Facts:
[bado, bobas, brezol, brogro, diran, dovak, drofo, droginim, drora, droska, femuk, fidrin, fivin, fledral, fotril, gisogrur, goskir, gosor, gredro, grekles, kebretrun, klapli, kledar, kloklon, klople, klutas, kolipli, litredus, lubruk, megor, miklun, moplak, muliflik, muve, nebru, pama, pamar, plaris, plibri, poripo, potruk, pupu, rarum, rebu, rofan, ruklemor, sases, skaren, skedapin, steplen, stotol, stuplon, sudriran, tanir, tede, toru, traplon, trogek, trugris, vamen, vastunel, vidre, vimar, vitri, voplar, vukli] Δ 108
[bibra, boses, brasa, bureskin, dradus, drodrol, flevi, flunir, girabram, grumi, grumus, kudes, leklidran, loklas, plipa, plutrebe, pobrevu, rudri, saklol, stedro, stoman, tekir, tredem, zekidi, zode] Δ 282
[brikam, brozun, digir, dimo, divon, dograplom, drelur, drogik, druzi, falo, flotro, grebran, grobrun, keklu, kledran, koplufen, kozas, kuflo, mege, nugrem, nuli, numil, pepla, pofa, revar, riflen, sapligul, sebude, skogeklun, stadros, telum, togrun, tregru, trevu, trolal, trozan, trumazi, tutogra, vagaflor, vivel, votan] Δ 355
{bado, bibra, boses, brozun, bureskin, digir, dimo, drelur, drora, druzi, fidrin, fivin, flunir, grobrun, kledar, kloklon, klople, kolipli, kozas, kudes, leklidran, megor, moplak, muve, nebru, nuli, pama, plaris, plibri, pofa, revar, riflen, rudri, ruklemor, sebude, stedro, steplen, stoman, tede, togrun, trolal, trugris, vagaflor, vidre, vivel, votan} μ a
{bobas, brogro, divon, dograplom, droginim, droska, femuk, flotro, girabram, gisogrur, gredro, kebretrun, klapli, kledran, kuflo, litredus, pamar, pepla, pupu, rebu, saklol, sapligul, sases, stuplon, telum, traplon, trevu, trumazi, tutogra, vimar, voplar, zode} μ b
{brasa, brezol, falo, goskir, gosor, grebran, grumus, klutas, mege, stotol, tredem, trozan, vastunel, vitri} μ e
{brikam, diran, dovak, dradus, drodrol, drofo, fledral, flevi, fotril, grekles, grumi, lubruk, miklun, numil, plutrebe, pobrevu, skedapin, skogeklun, stadros, tekir, toru, vamen, zekidi} μ c
{drogik, keklu, koplufen, loklas, muliflik, nugrem, plipa, poripo, potruk, rarum, rofan, skaren, sudriran, tanir, tregru, trogek, vukli} μ d
{bado, brozun, digir, grumus, megor, stadros, tregru, voplar} β plelizor
{bibra, drelur, fidrin, kuflo, plipa, tanir} β klomala
{bobas, gredro, grumi, potruk, revar, sapligul, sebude, skaren, trogek} β flako
{boses, grobrun, nuli, pobrevu, sases, telum} β steplem
{brasa, kloklon, stoman, tekir} β drodrek
{brezol, drora, flevi, plaris, pofa, rofan, trevu} β drefe
{brikam, brogro, dradus, miklun, steplen, stotol, vagaflor} β keskos
{bureskin, femuk, loklas, pama, tede, vukli} β klinam
{dimo, dovak, fivin, kolipli, kudes, lubruk, skedapin, zode} β bidamin
{diran, fotril, kozas, plibri, zekidi} β draplinor
{divon, dograplom, falo, gosor, klapli, kledran, vastunel, vidre} β nuskor
{drodrol, druzi, klople, muve, togrun, trozan} β flabres
{drofo, trolal} β greski
{drogik, kledar, leklidran, poripo, vimar} β dronek
{droginim, fledral, rarum, trugris, vivel, votan} β zapakli
{droska, goskir, nugrem, ruklemor} β bruba
{flotro, gisogrur, litredus, muliflik, skogeklun, stedro, toru, tredem} β netadri
{flunir, moplak, pupu, riflen} β notru
{girabram, kebretrun, pamar, saklol} β ragrim
{grebran, koplufen} β togite
{grekles, keklu, stuplon, sudriran, vamen} β fluflim
{klutas, nebru, numil, pepla, plutrebe, rudri, trumazi} β lapek
{mege, vitri} β drastal
{rebu, traplon, tutogra} β fluklaken
[bado] Φ grobrun
[bado, skedapin] Φ fotril
[bado] Φ gredro
[boses, drodrol, notru, sudriran] Φ ruklemor
[brezol, kolipli, togite, tregru] Φ boses
[brogro] Φ diran
[dimo, flevi] Φ drodrol
[diran] Φ sudriran
[diran] Φ trevu
[diran] Φ pama
[drastal] Φ miklun
[drefe, ruklemor, trolal, trozan, vamen, vimar] Φ plipa
[drodrol, loklas, nebru, sudriran] Φ trolal
[droginim, sebude] Φ votan
[dronek, gredro, toru] Φ mege
[dronek, kledran, zode] Φ notru
[flabres, nuskor, potruk] Φ droginim
[flunir] Φ sases
[flunir] Φ nuskor
[flunir, poripo, telum] Φ flabres
[fotril, sudriran, voplar] Φ tede
[goskir, greski, riflen, togite] Φ brezol
[grekles, koplufen, pofa] Φ tredem
[grekles, mege] Φ drogik
[grekles] Φ kledran
[grobrun, plipa] Φ femuk
[koplufen, rebu] Φ keklu
[kozas] Φ nugrem
[kuflo, ruklemor] Φ vimar
[megor] Φ dradus
[megor, riflen] Φ fluflim
[moplak] Φ bobas
[nebru, riflen] Φ vamen
[nugrem] Φ brasa
[plaris] Φ megor
[plelizor] Φ dronek
[pofa] Φ girabram
[potruk, togrun] Φ traplon
[riflen, vamen] Φ trozan
[sases] Φ toru
[sebude] Φ divon
[skedapin] Φ stuplon
[stuplon, votan] Φ vastunel
[stuplon] Φ voplar
[tede] Φ kuflo
[tregru] Φ grekles
[votan, zode] Φ nebru
[zode] Φ moplak
σ (each to the one after it):
brikam > dradus > steplen > stotol > vagaflor > miklun > brogro
brozun > bado > tregru > stadros > megor > voplar > grumus > digir
diran > plibri > fotril > kozas > zekidi
drofo > trolal
drora > flevi > rofan > pofa > brezol > trevu > plaris
droska > goskir > ruklemor > nugrem
fidrin > plipa > kuflo > tanir > drelur > bibra
flunir > riflen > moplak > pupu
gosor > divon > klapli > vastunel > dograplom > falo > kledran > vidre
grebran > koplufen
kloklon > tekir > brasa > stoman
kudes > fivin > lubruk > dovak > kolipli > zode > skedapin > dimo
loklas > femuk > vukli > pama > tede > bureskin
nuli > grobrun > sases > pobrevu > telum > boses
pepla > plutrebe > rudri > numil > trumazi > nebru > klutas
saklol > kebretrun > pamar > girabram
skogeklun > stedro > muliflik > flotro > litredus > toru > tredem > gisogrur
togrun > muve > druzi > klople > trozan > drodrol
traplon > tutogra > rebu
trogek > sapligul > grumi > gredro > skaren > bobas > revar > potruk > sebude
trugris > rarum > votan > droginim > vivel > fledral
vamen > stuplon > keklu > grekles > sudriran
vimar > kledar > drogik > leklidran > poripo
vitri > mege

Known rows:
[  6 -12   9  -9 -12  -4   5   7  12  14  26  31  21  14  11   2  11   8
 -13  -3   7  10   0 -38  -6   9  -8] : drora
[ 16   1  13 -13  -9  -2  -3   7  -2  15   3  19   2   1 -16   7  -1  12
  -4 -24   4   9   0   0  -5   4   5] : rofan
[  7  -5   6  -1   1   8   5 -25  -4   9  -5 -10   9  -1 -16  -5  -7  22
  22   5   3  18 -13   9   1  -1  15] : trevu
[ 10  -5  13 -14  -7  -6   4   5   2   9  18  24  14   6  -3   8   4  11
  -7 -15   9   8   2 -22  -9   7   5] : muve
[  2 -12   9 -10  -9  -3   6   0   9   9  26  31  21   8   7   4   9   8
 -10  -7  13  11   4 -38  -6   8  -3] : fidrin
[ 13  -4  -9  20 -10  23  -9 -14  10   1   1  -2  21 -22 -19  -1  -3   6
  38  12  -1  -5  -8  -6   9 -13   7] : skedapin
[ 20   9   5 -14  -3  -1  12   7  -3  11   0   3  -5   2 -15   8   6  13
   1 -16   3   3 -10  16 -10   9   8] : leklidran
[  4  -2  -8   0  -6  -3  13  -8  -8  19   7  27   2  -4  -6   5  10  10
   1  -1  -4  12 -13  15  -8   7  11] : klinam
[-10 -19   4  -2  -4  -6  21  -2   6   5  12  28  30   1  16  14   7  -8
 -16  -2   8  -5  11 -48   8 -11   9] : togrun
[ 19  -1   2   4  -3  14   5 -18  -6  11  -7   1   1  -3  -8  -2   0  16
  18   8   7   8 -23  13   4  -1  16] : bureskin
[ 18   4  12  -9  -8   5  -4   5  -6  15  -1  11   1   0 -25   6  -3  12
   0 -17  -3  11  -5  12  -4   1   8] : tanir
[ 17   1  12 -13  -6  -4  14  17   2   9   9  16  -3   7  -4   9   9   8
 -14 -15   0   4 -12   1  -5   5   6] : rudri
[  2  -3 -10   2  -9  -3  11  -4  -7  17   5  32   1  -3  -2   1  10  11
  -1   1  -2  13 -11  13  -4   3  13] : netadri
[ 21   6   6  -9  -4  -1   8  11   0   9   1   6 -10   3 -10   3   6  14
   1 -14   2   1 -14  16  -8   5  10] : stoman
[  6  -1  -2  11  -9   8  -6   1  15   8  -8  -9   4 -20 -22  18  -2   2
  15  -1 -14 -24   9  -3   2 -16   7] : sudriran
[  5 -12   6  -4 -14 -12   6  -9  -9  -3  26  24  13   9   8  18   1  10
  -7 -12  10   1   7 -42  -6  10  -6] : trogek
[  5  -6  11   2   6  21 -18 -29   5  11  -8  -9   7  -5  -8 -13  -7  25
  32  19   8  17 -17  -3  -1   8   1] : klutas
[-18 -21  13 -11   3 -10  13 -12   0   5  16  19  17  13  20   0   3  13
 -13  -5  19  11   8 -36  -3   8   4] : grebran
[ 21   5  -1  -2  -9   6   7  -9 -13  10  -3   7  -3  -6 -18   4   1  14
  16 -15   7   6 -13  23   4  -5  18] : zekidi
[ -6  -8  11  -7  -5   2   2   9   8   2  -1   5   0   0  -6   8  -6   4
  -3 -11  -7 -10  10 -13  -7  -2  -6] : rebu
[  3  -2   7  -5  21  24  -8   1  27  -1 -18 -14  16  -9 -13   4  -9 -10
  13  11 -21 -23   7 -19 -12  -4  -6] : brezol

Rows:
No name comes twice in this set of rows, the named rows included.
[ 25  10   7   1  -7   8  -7  -8 -16   4  -1  -2  -6  -2 -24  13 -13  15
   7  -5  -7   5 -14   4  -6   4   2]	skaren
[ -4 -17  11 -12  -2   0   7   1  22   0   8  13  17   6   1  13   1  -9
  -3  -4 -11 -16  18 -38  -7   2  -1]	stuplon
[-27 -19  18  19 -29 -25   4 -16  26  49  14  16  -5 -16   8  43  21  25
 -18  17 -14 -23  22 -55 -17  -8  -2]	vimar
[ 10   2   7   6  -5  13 -16 -23 -13  -3  -3 -17  -5   5 -11   0 -16  25
  25   7  -1   4 -18   1  -6   8  -8]	bobas
[ -4 -15   3  -6  -5  -7  23   3   2   3   9  21  22   0   4  18   5  -4
 -15  -6   0  -6  10 -29   5 -12  12]	koplufen
[ -2 -15  -8  11   5  19   6 -24  12  -3 -11 -19  26 -16  -6  -4  -7   6
  27  24  -9  -9  -5 -13   5 -14  12]	kledran
[ 16  -3  -3  10  -1  16  -1 -26  -5  10   2  -2  21  -8  -9  -7   3  22
  31  19  11  20 -22   3   3  -7  16]	digir
[  4  -4 -10  20  -1  18   0 -16  11   2   2 -13  25 -15  -8   2   3  10
  33  19   1  -2 -12 -12   3 -17  12]	dimo
[ -8 -12  14 -12  11   4   5   6  21   2  -1  11  17   4  10  10   3  -6
 -12   5 -10 -18  12 -42 -10   5  -9]	goskir
[  0  -4   6 -10   6  17   2  19  20 -10 -12  -4  12   1 -13   4 -10 -12
  -1   3 -25 -22   3 -12  -6  -2  -9]	droginim
[ -6 -15  21 -12 -14  -8   5  -4   8  23  10  21   1   9   2   9   6  19
 -13  -7   0  10   3 -21 -10   6  -3]	femuk
[ -6 -10   8 -10   1   3   0   8  12  -6  -3   1   6   2 -10  10  -7  -7
   3 -14 -10 -18  16 -13  -5  -1  -6]	sases
[ -1 -13  14 -12  -9  -3   2   1   5  10  13  20   5  13   2   0   3  12
  -6  -9   4   9   3 -19  -9  12  -8]	kebretrun
[ -1   2   3  -5   2   1  16  20  10  -3  -1   9  15   0  -4  17   3  -7
 -16  -7  -7 -19   5 -17   3 -16   4]	votan

The same objects again, as new rows of numbers:
Known rows:
[ -6 -28 -14  -6 -15   8  -1 -20  16  11  -5  -1  15   4   4   6 -19 -15
 -14  11  10  11  11  -9  28  -6   4  -8   6  -1 -10   0] : goskir
[ -4  10   8 -14 -15   7   2 -14   1   9 -12   0   9  -3   2  -9 -22  -1
  -9   8  15   5   4   3   8 -14  -2 -11   5  -2  -9  -7] : grekles
[  5 -29  -1   5 -13   4  -5 -11  13  10  13   6   8  22   7  11  21  -8
   1  12  -4   3  18 -21   5 -13   2   3  28  -3   0  11] : vimar
[  0   7   2 -12 -13   6   2  -9 -13   9 -20  -6   1  16   0  -6 -16 -14
 -11  17   4  16  -6  12   1 -11  -3 -12   9   4   1  -1] : kolipli
[ 12  13   2  -8 -11   8  -2  -1  11   0  -1   5  -6  -9  -1   9   0   8
   3   7   8  -3   0 -18   4  -5   0  -1   4   5  -1   2] : pamar
[-13  23   8  -9 -10   3  -3   4  -4   5  11   1  -7   3  -5   1   6   1
  -1  10   4  -3   8   9   3 -29   6  -4   7   3  -9   7] : gredro
[-15  23 -12 -19  -9   3  -1  -5 -14  -4  -8   0   2 -13 -11   3 -14 -20
  -1   4   2  -8  -3  -3   9 -17   6  -1  -3  12   1   6] : skaren
[  4 -32  -3   3 -11   4  -3 -14  17   6  24   7  21  10   4  11   8  -9
  -4   4   2   1  18 -18  10  -7   3  -2  21  -2  -4   3] : diran
[ -2  14  -5  -3 -11  -2  -1 -10 -16   6  18   4  13  20   0 -19  -6  -2
   2  -1 -12   2  21  18  -8 -20   1  -5   0   0   8  -5] : drodrol
[  3   2 -25  -8 -13  -1   0 -15 -22   0  10   0  20   9  -1 -16 -22 -27
  -3 -11  -9   5   8   8  -1  -3   2  -7 -12   6  13  -4] : tredem
[  4   4 -20  -7  -8  -1   4 -14 -18  -4  26   0  21   7  -9 -14 -19 -18
   1 -12  -9   3   1  15  -6   2   3  -6 -19   6   8  -3] : grumus
[  1 -26 -11  -1 -19   6   4  -9  10  -7 -29   7   9  -4  -4   4 -25 -11
 -18   4  11   6 -11  -8  11  -8   0   6   7  -6 -13   0] : koplufen
[  7  -1  -2  -3 -10   4  -4  -4   7   4  -4   5  -6  16   5  -2  14  24
   2   7 -10   5  12  -6 -15 -20   2   6  11  -6  -4   3] : kuflo
[ -3 -30 -18 -11 -11   7  -2  -9  19   0   6   1  13  -1  -1   5   0  -2
 -10   0  -4   7   9   4   5  -7   5   3  -1  -8  -9   1] : mege
[  5  18 -12 -15 -10   2   2   5  -9  -3 -16   1  -3  -2  -4  -1  -8   9
  -2  -6  -2   7 -12   1  -8  -3   2   2  -8   5   3   1] : drelur
[ -4   4 -23 -26 -12   4  -3 -10 -10   7   0  -7  11  16   3 -12  -3   8
  -5   2 -14  11  11  11 -11 -15   8  -3  -4  -3   3  -8] : trozan
[  9  19 -11 -12 -12   5   0  -9   1  -2  -5   2   5  -5  -3  -5 -10  21
   1  -7   1  -4  -1 -14 -11  -6  -1  -1  -6  -2  -5  -8] : numil
[ 10 -38  -7  -1  -7   2   3  10  25  -6   5   8   4  -2  -8  17   7  -6
 -10  -3   5   5  -8   3  14  -1   1   8   3  -7  -8   7] : togrun
[-25   1 -16   6 -16  -5   2   6  -5   6  29   0  -9  -9 -13  14  -8   3
 -12  -9   4 -15  11 -19   8 -24   9  -5  -6   8  -7  16] : flako
[-12 -20  -9  -1 -14  -3   1 -11   4  18   7  -5   1  14   5   6  -3  22
 -14   1  -6   2  11   9  -4 -17  -1  -8   5  -3   6  -1] : drefe
[-10 -20  -7   1 -20  -2   5 -12   4  16  -3  -6  -1   7   1   2 -22   7
 -23   2   8   6   4  -2   7 -16  -5 -11   3  -2  -1  -4] : togite

Rows:
No name comes twice in this set of rows, the named rows included.
[ -7 -37 -15   5 -14   6  -9 -22  15   6   9   0   2  21   4   2   2   1
   2  11 -23   4  17  -9  -2 -20   3  12   9  -5   5   6]	plipa
[ -3  -7  -4 -13 -12   7  -7 -15   5  10  -5  -3  -6  20   9   3  11   3
  -4  22  -7  14   6  -1   5 -17   4  -2  17   0   5   7]	ruklemor
[-10 -27 -14   5 -12   5  -1  -5  11  -4  13   8  12  -4  -9  23  -1 -33
  -5   4   5  -4   1 -27  23 -12   5   4  10   7  -8  18]	trogek
[-19   7  -2 -20   1  -5   6  14 -16  -4  17   5  30 -11 -16   3  -7 -35
  -9 -11   3  -6  -4  46  12 -19   4  -4  -3  12  -2   6]	potruk
[  2  -5  -1 -11 -11   8  -4  -5   9   5 -14  -3  -8   5   1   7   4  -2
  -3  15   2   7   1   8   4 -12   3  -1   9   2   0   6]	moplak
[ -2   6 -17 -18 -14   6  -3 -21 -13  11   7  -8  10  11   4 -10 -16  -7
  -5   8  -3   8  10  -1   2 -10   6 -13   1   4   6  -1]	brezol
[-12   2  -3 -24  -7   4  -2 -17  -8  10  -3  -4  11  12   1  -6  -4   0
  -8   9 -10   6   6  23  -3 -21   1  -2  13   3   6  -2]	sudriran
[  5  20   7 -15  -3   0   5  17   1  -4 -11   7   5  -7  -8  -5   3  19
  -5 -11   4  -3 -12  27  -7 -10  -3   1  -6  -4  -7  -6]	telum
[ -6  11 -17 -30  -5   6 -10  -3  14   8  -6  -1  10 -18   4   2  16  10
   2  -3 -12  -3  20  22  11  -9   9   0  -8   3  12  -5]	vastunel
[  3  -7 -25  -5 -13   7  -5 -11  11  -7   8   2  -4 -10  -2   0 -16  -7
   3  -2  -3  -1  10 -16   4  -2   5   2 -20  -1   2  -1]	brasa
[ -5   4  -1 -20  -3  -2  -2  -1 -12   7   6  -2  10  16   1  -3  12 -10
  -2   9 -10   9   1  29   0 -16   2  -9   9   8  13   2]	nebru
[  0  16   8 -16  -2   2   0  -2 -12   4  12   1  13  25  -4   1  14   5
   7   1 -11   0   1  19 -15 -10   1  -7  12   8   9  -1]	voplar
[  6  15  -2 -13 -10   5   0  -9 -13   3 -10  -6  -5   9  -4   0 -15   2
   2   6   0   8 -11   7  -1  -6   0 -11   0   8   3   2]	megor

